Below are the code and all the weights of a small trained network. Each question names an input and a target symbol and asks about switching units off, where a switched-off unit gives its printed mean instead of its output.

import numpy as np


def w(rows, s, z=0):
    codes = np.array(rows[::2]) - 128.0
    scale = np.full(codes.shape[1], s)
    scale[-1] = z or s
    return codes * scale


def f(y):
    return y / 2 * (1 + np.tanh(0.7978845608 * (y + 0.044715 * y**3)))


def softmax(a):
    e = np.exp(a - a.max(-1, keepdims=True))
    return e / e.sum(-1, keepdims=True)


def log_softmax(a):
    a = a - a.max(-1, keepdims=True)
    return a - np.log(np.exp(a).sum(-1, keepdims=True))


def net(x, mask):
    ids = ['ΓΞΠΣΨαβεζηθλμτφω'.index(c) for c in x.split()]
    T = len(ids)
    res = E[ids] + P[:T]
    u = 0
    for l in range(2):
        q, k, v = (res @ M[l].T for M in (Q, K, V))
        z = softmax(np.where(np.tri(T) > 0, q @ k.T / 3**0.5, -1e9)) @ v
        res = res + np.where(mask[u], z, O[l][:, -1]) @ O[l][:, :-1]
        u += 1
        y = f(res @ A[l][:, :-1].T + A[l][:, -1])
        res = res + np.where(mask[u : u + 8], y, B[l][:, -1]) @ B[l][:, :-1]
        u += 8
    return log_softmax(res[-1] @ U[:, :-1].T + U[:, -1])


Q, K, V, O, A, B = {}, {}, {}, {}, {}, {}
E = w([
[162,63,112,75,172,68,60,168],'Γ',
[143,55,81,8,119,75,82,134],'Ξ',
[199,102,94,169,166,23,192,143],'Π',
[151,153,152,130,87,78,23,168],'Σ',
[103,103,195,90,117,151,133,94],'Ψ',
[130,66,159,171,110,100,165,140],'α',
[109,78,183,145,107,133,139,128],'β',
[35,224,74,93,63,117,47,109],'ε',
[226,143,91,162,185,4,202,129],'ζ',
[123,110,205,138,103,133,145,106],'η',
[112,77,157,115,128,126,142,120],'θ',
[54,220,184,150,40,152,54,110],'λ',
[152,116,183,61,148,112,41,136],'μ',
[62,159,27,95,61,73,102,121],'τ',
[78,157,102,94,15,104,129,90],'φ',
[124,202,137,140,11,82,145,89],'ω',
],0.018)
P = w([
[103,117,115,188,195,154,182,103],'0',
[40,159,118,146,133,137,162,164],'1',
[30,137,121,157,123,111,146,125],'2',
[144,184,71,147,98,197,164,148],'3',
[73,168,129,128,139,107,157,197],'4',
[136,143,82,152,75,156,129,92],'5',
[145,157,103,99,97,164,165,211],'6',
[89,129,125,141,104,68,104,105],'7',
[192,141,69,132,55,167,113,99],'8',
[100,143,149,108,126,42,117,185],'9',
[115,113,119,139,89,47,63,72],'10',
[166,188,138,85,139,62,139,252],'11',
[124,128,145,94,112,41,96,174],'12',
[190,129,112,65,86,117,130,230],'13',
],0.012)
Q[0] = w([
[177,116,158,112,164,181,163,186],'L0H0',
[203,91,129,141,132,178,124,100],'L0H0',
[84,207,52,92,2,98,125,174],'L0H0',
],0.04)
K[0] = w([
[41,163,162,121,149,92,209,174],'L0H0',
[133,165,109,112,129,193,187,203],'L0H0',
[226,91,182,20,78,58,2,221],'L0H0',
],0.03)
V[0] = w([
[151,115,215,251,80,138,107,176],'L0H0',
[112,135,146,135,168,183,15,174],'L0H0',
[116,75,38,224,126,106,109,206],'L0H0',
],0.02)
O[0] = w([
[136,125,86,172,70,141,9,129,2],'L0H0',
[44,110,138,172,134,98,109,47,64],'L0H0',
[210,120,168,112,74,53,88,74,245],'L0H0',
],0.016,0.0058)
A[0] = w([
[95,95,105,122,108,48,132,193,118],'L0N0',
[136,54,150,162,100,156,153,140,254],'L0N1',
[135,121,150,152,81,66,87,90,158],'L0N2',
[118,156,170,237,56,103,190,185,105],'L0N3',
[165,156,48,177,162,80,153,114,184],'L0N4',
[139,62,169,183,139,134,133,138,85],'L0N5',
[120,254,100,97,132,141,116,83,132],'L0N6',
[159,111,133,91,113,161,161,178,81],'L0N7',
],0.0094,0.0076)
B[0] = w([
[129,160,153,131,115,171,128,75,171],'L0N0',
[89,214,243,36,156,111,58,160,159],'L0N1',
[146,93,82,146,79,180,254,218,255],'L0N2',
[129,91,108,95,154,168,96,98,161],'L0N3',
[65,175,191,117,127,142,88,178,166],'L0N4',
[201,133,112,180,49,183,192,118,130],'L0N5',
[162,122,184,108,138,111,160,133,148],'L0N6',
[193,144,95,206,108,171,172,48,230],'L0N7',
],0.01,0.02)
Q[1] = w([
[140,165,124,141,150,161,152,81],'L1H0',
[141,114,225,56,168,156,33,251],'L1H0',
[67,158,39,80,105,165,172,179],'L1H0',
],0.011)
K[1] = w([
[124,150,70,117,110,110,148,98],'L1H0',
[99,193,251,125,51,218,128,116],'L1H0',
[150,11,141,118,147,186,114,88],'L1H0',
],0.013)
V[1] = w([
[128,85,255,130,100,238,117,130],'L1H0',
[119,71,136,40,94,199,115,76],'L1H0',
[169,9,61,144,209,105,115,122],'L1H0',
],0.0094)
O[1] = w([
[88,147,134,99,180,42,105,196,228],'L1H0',
[111,69,116,64,80,103,105,129,145],'L1H0',
[98,115,101,115,2,181,187,66,6],'L1H0',
],0.0066,0.012)
A[1] = w([
[228,134,133,133,115,103,197,68,104],'L1N0',
[207,139,127,141,45,119,160,120,21],'L1N1',
[87,201,100,136,100,151,2,95,22],'L1N2',
[75,38,178,176,200,50,108,112,170],'L1N3',
[90,40,143,180,155,132,222,125,108],'L1N4',
[98,135,165,66,218,121,165,43,1],'L1N5',
[144,186,132,49,206,105,140,47,240],'L1N6',
[116,148,141,169,194,202,209,245,100],'L1N7',
],0.0078,0.0058)
B[1] = w([
[80,127,138,144,84,135,97,107,255],'L1N0',
[138,120,116,134,205,106,131,129,221],'L1N1',
[141,109,192,100,153,117,149,50,144],'L1N2',
[148,148,136,150,97,164,145,103,150],'L1N3',
[142,187,148,116,130,132,108,144,205],'L1N4',
[121,154,5,155,146,42,135,109,188],'L1N5',
[137,72,195,111,125,192,124,185,201],'L1N6',
[129,92,103,111,113,130,116,96,227],'L1N7',
],0.019,0.034)
U = w([
[201,187,179,136,66,117,138,146,253],'Γ',
[177,104,96,99,92,87,133,100,87],'Ξ',
[208,124,124,176,109,85,99,98,15],'Π',
[161,136,119,224,83,163,133,196,150],'Σ',
[97,136,119,148,190,178,77,199,135],'Ψ',
[197,132,137,126,150,107,118,181,71],'α',
[128,162,124,154,69,120,2,189,138],'β',
[191,159,152,148,241,156,207,165,77],'ε',
[174,166,171,201,159,181,98,169,131],'ζ',
[149,161,148,108,173,108,56,145,105],'η',
[128,195,169,141,196,189,106,245,171],'θ',
[117,99,129,182,56,130,43,121,84],'λ',
[119,196,125,190,174,172,87,158,161],'μ',
[117,70,179,189,183,100,149,178,63],'τ',
[191,115,141,121,114,190,163,129,128],'φ',
[224,213,98,104,100,180,77,138,153],'ω',
],0.0054)

Each question gives the input, a string of symbols that net reads in full, and the target symbol t.
The units are the heads (3 rows each of Q, K, V and O) and the neurons (one row each of A and B). Each row of codes is followed by its name. A weight is (code - 128) times the scale printed after its matrix; where a second scale follows, it is the last column's (O, A, B and U).
mask holds one flag per unit, layer by layer, with each layer's heads first. A switched-off unit (its flag False) gives its mean, the last column of its rows in O or B, instead of its output. The means were averaged over made-up inputs and are rounded, as every weight is.
A unit's drop is (log p(t) with every unit on - log p(t) with that unit switched off) / (log p(t) with every unit on - log p(t) with every unit switched off).
The circuit of an input: a set's keep is (log p(t) with only the set's units on - log p(t) with every unit switched off) / (log p(t) with every unit on - log p(t) with every unit switched off). Starting from the 12 units with the biggest drops (on a tie, the unit counted first), units are removed one at a time, each time the one whose removal leaves the highest keep (on an exact tie, the one counted first), for as long as the keep stays at least 0.8.
circuit, biggest first: the units of the circuit, biggest drop first
k most important neurons: the k neurons with the biggest drops, biggest first
k most important neurons of layer l: the k neurons of layer l with the biggest drops, biggest first
input ζ η Σ β λ μ λ μ β, target λ: circuit, biggest first => L0H0
input Ξ ζ ζ, target Ξ: circuit, biggest first => L1N5, L0H0, L1N7
input ω Ξ α ω ζ, target α: 4 most important neurons => L1N0, L0N2, L1N1, L0N7
input η Ψ Ψ Γ ζ ζ ζ μ η φ ζ Ξ μ, target ζ: 3 most important neurons of layer 1 => L1N0, L1N1, L1N5
input η φ Π ε Γ Π μ η, target Π: circuit, biggest first => L0H0, L1N0, L1N1, L0N7
input ζ Σ Ψ ω Ψ τ ω, target Σ: circuit, biggest first => L0N2, L0H0
input ω Ξ ε ζ η ε β Ξ Ψ Σ ε ω β, target ε: circuit, biggest first => L1N0, L0H0
input μ τ τ ε ω η θ τ Π Σ φ, target Σ: circuit, biggest first => L0N2, L0H0
input Ψ μ Γ Ψ ζ η Σ Γ, target η: 2 most important neurons => L1N2, L0N2
input ζ Γ Π τ ω Γ Ψ, target ω: circuit, biggest first => L0H0, L1N6
input ζ Ψ ζ α Ξ α ζ Γ, target α: 4 most important neurons => L1N0, L0N7, L0N2, L1N1
input Γ ω μ ζ Π Γ β θ β ζ Γ Γ, target ζ: 2 most important neurons of layer 0 => L0N2, L0N7
input Γ Σ Ξ ζ, target Σ: circuit, biggest first => L0N2, L0H0
input φ ζ ε λ ζ η Ξ η β, target Ξ: circuit, biggest first => L1N5, L0H0, L1N7
input ζ λ Γ, target ζ: 3 most important neurons of layer 0 => L0N2, L0N7, L0N4
input ζ Γ Γ φ μ τ, target μ: 2 most important neurons => L1N7, L1N0
input α ω τ ζ μ λ λ ζ β ζ, target ζ: 4 most important neurons => L1N0, L0N7, L0N2, L1N1
input Ψ λ ζ μ β Ξ μ η η, target μ: most important neuron => L1N7
input Ξ μ φ ζ Ψ τ β ε Ψ, target β: 2 most important neurons of layer 0 => L0N7, L0N1
input η φ η Π, target φ: 2 most important neurons => L1N7, L0N7
input Γ α Ψ φ Γ Γ Π ω η η φ λ, target Γ: 4 most important neurons of layer 1 => L1N5, L1N6, L1N4, L1N7
input Γ ε φ η φ, target Γ: circuit, biggest first => L0H0, L1N4, L0N2
input Ψ η ε φ η η Γ ε, target Γ: circuit, biggest first => L0H0, L1N4, L1N5, L0N2
input μ θ Σ ζ ζ Π ζ ε Ψ, target ζ: 4 most important neurons => L1N0, L1N1, L0N2, L0N7
input α ζ τ λ η τ Γ Ξ, target Ξ: 2 most important neurons => L1N5, L1N0
input ζ Γ Γ Ξ Ψ μ Π, target Ψ: most important neuron of layer 0 => L0N2
